[[-29  -3   2  -1   2  -8   8   3   0  11   1   0]
 [-28   0   1   2   2 -10  12   2   1  -1   1   2]
 [-69   5   3   7  11 -13  20   8   6  -4  14  10]
 [-33   0   2   2   2 -13  13   2   0  -8   2   4]
 [-12  25   2  17  28  28 -28   7  14 -69  46  40]
 [-27   6   3   6   5 -11   9   1   1 -36   8  13]
 [-47 -15  10 -11   2 -16  -3   1 -11  19  -2   4]]
->
[[  0   2  10   4  40  13   4]
 [  1   1  14   2  46   8  -2]
 [ 11  -1  -4  -8 -69 -36  19]
 [  0   1   6   0  14   1 -11]
 [  3   2   8   2   7   1   1]
 [  8  12  20  13 -28   9  -3]
 [ -8 -10 -13 -13  28 -11 -16]
 [  2   2  11   2  28   5   2]
 [ -1   2   7   2  17   6 -11]
 [  2   1   3   2   2   3  10]
 [ -3   0   5   0  25   6 -15]
 [-29 -28 -69 -33 -12 -27 -47]]

[[ 34 -80  -7 -75   3   1   6   4]
 [ 27 -63 -11 -83  -1   2   3   6]]
->
[[  4   6]
 [  6   3]
 [  1   2]
 [  3  -1]
 [-75 -83]
 [ -7 -11]
 [-80 -63]
 [ 34  27]]

[[ 15 -14  84 -13  -8]
 [ 41  -4 -21 -10 -18]
 [-15 -53 -58  65  66]
 [ 57 -47 -62  44 -32]]
->
[[ -8 -18  66 -32]
 [-13 -10  65  44]
 [ 84 -21 -58 -62]
 [-14  -4 -53 -47]
 [ 15  41 -15  57]]

[[ -8 -13  30 -11]
 [-11  -6  28  -7]
 [ -4  -8  29 -26]
 [-33 -27  50 -43]
 [ -6  -1  30 -43]
 [-76   0 -86 -36]
 [ -7   9   9 -76]]
->
[[-11  -7 -26 -43 -43 -36 -76]
 [ 30  28  29  50  30 -86   9]
 [-13  -6  -8 -27  -1   0   9]
 [ -8 -11  -4 -33  -6 -76  -7]]

[[ 91 -66  15 -39]
 [ -4 -36  76 -35]
 [-42  90 -57  10]
 [-12 -31  66 -23]
 [ 10 -10  66 -64]]
->
[[-39 -35  10 -23 -64]
 [ 15  76 -57  66  66]
 [-66 -36  90 -31 -10]
 [ 91  -4 -42 -12  10]]

[[ 84 -59  -1  68 -57]
 [ 46  57  59  20 -25]
 [ -1 -18  45  10  13]]
->
[[-57 -25  13]
 [ 68  20  10]
 [ -1  59  45]
 [-59  57 -18]
 [ 84  46  -1]]
---
[[ 30  46  81  25 -19]
 [-59 -33  69 -17  14]
 [-44 -42  27 -14 -30]]
->
[ 30 -33  27]

[[-23   1]
 [ 39 -69]
 [ 16   4]
 [  7  15]
 [ 38   4]]
->
[-23 -69]

[[-23  16]
 [ 68 -53]
 [ -5  58]
 [ -8  54]
 [  7  31]]
->
[-23 -53]

[[-64 -24  19 -34   2]
 [ 56 -44  30  -7 -30]
 [ -3  54 -26   6  17]
 [ 27   6  51 -68 -21]
 [  7  20  39 -17   3]]
->
[-64 -44 -26 -68   3]

[[ -8 -14 -11 -19 -20]
 [ 94  83  74   6  49]]
->
[-8 83]

[[ 21 -68  18  79]
 [ 25 -63  48  19]
 [-27 -32  60  59]]
->
[ 21 -63  60]
---
[[ -5 -24  -7  73  19]
 [ -7   0 -40  49  24]
 [ -6   4 -46  43   3]
 [ -6  -5 -20  37  46]
 [ -6 -19 -20  79  24]]
->
[[  0 -40]
 [  4 -46]]

[[ 63  36 -25   7]
 [ 22  20 -25   7]
 [ 22  36 -25   7]
 [-79  36  60 -12]]
->
[[ 20 -25]
 [ 36 -25]]

[[-57 -45  84]
 [ 18 -46  -2]
 [ 58 -48 -82]]
->
[[-46  -2]
 [-48 -82]]

[[ 66  35 -78 -66]
 [ 54   2 -52 -63]
 [-46 -44  39  62]
 [-44 -31  52  52]]
->
[[  2 -52]
 [-44  39]]

[[-64  16  73]
 [ 92  63 -32]
 [-11  45 -30]
 [-74 -28 -19]]
->
[[ 63 -32]
 [ 45 -30]]

[[ 21  25   3   8  25]
 [ -9  -8 -36 -36  -9]
 [-44 -42  80  83 -41]]
->
[[ -8 -36]
 [-42  80]]
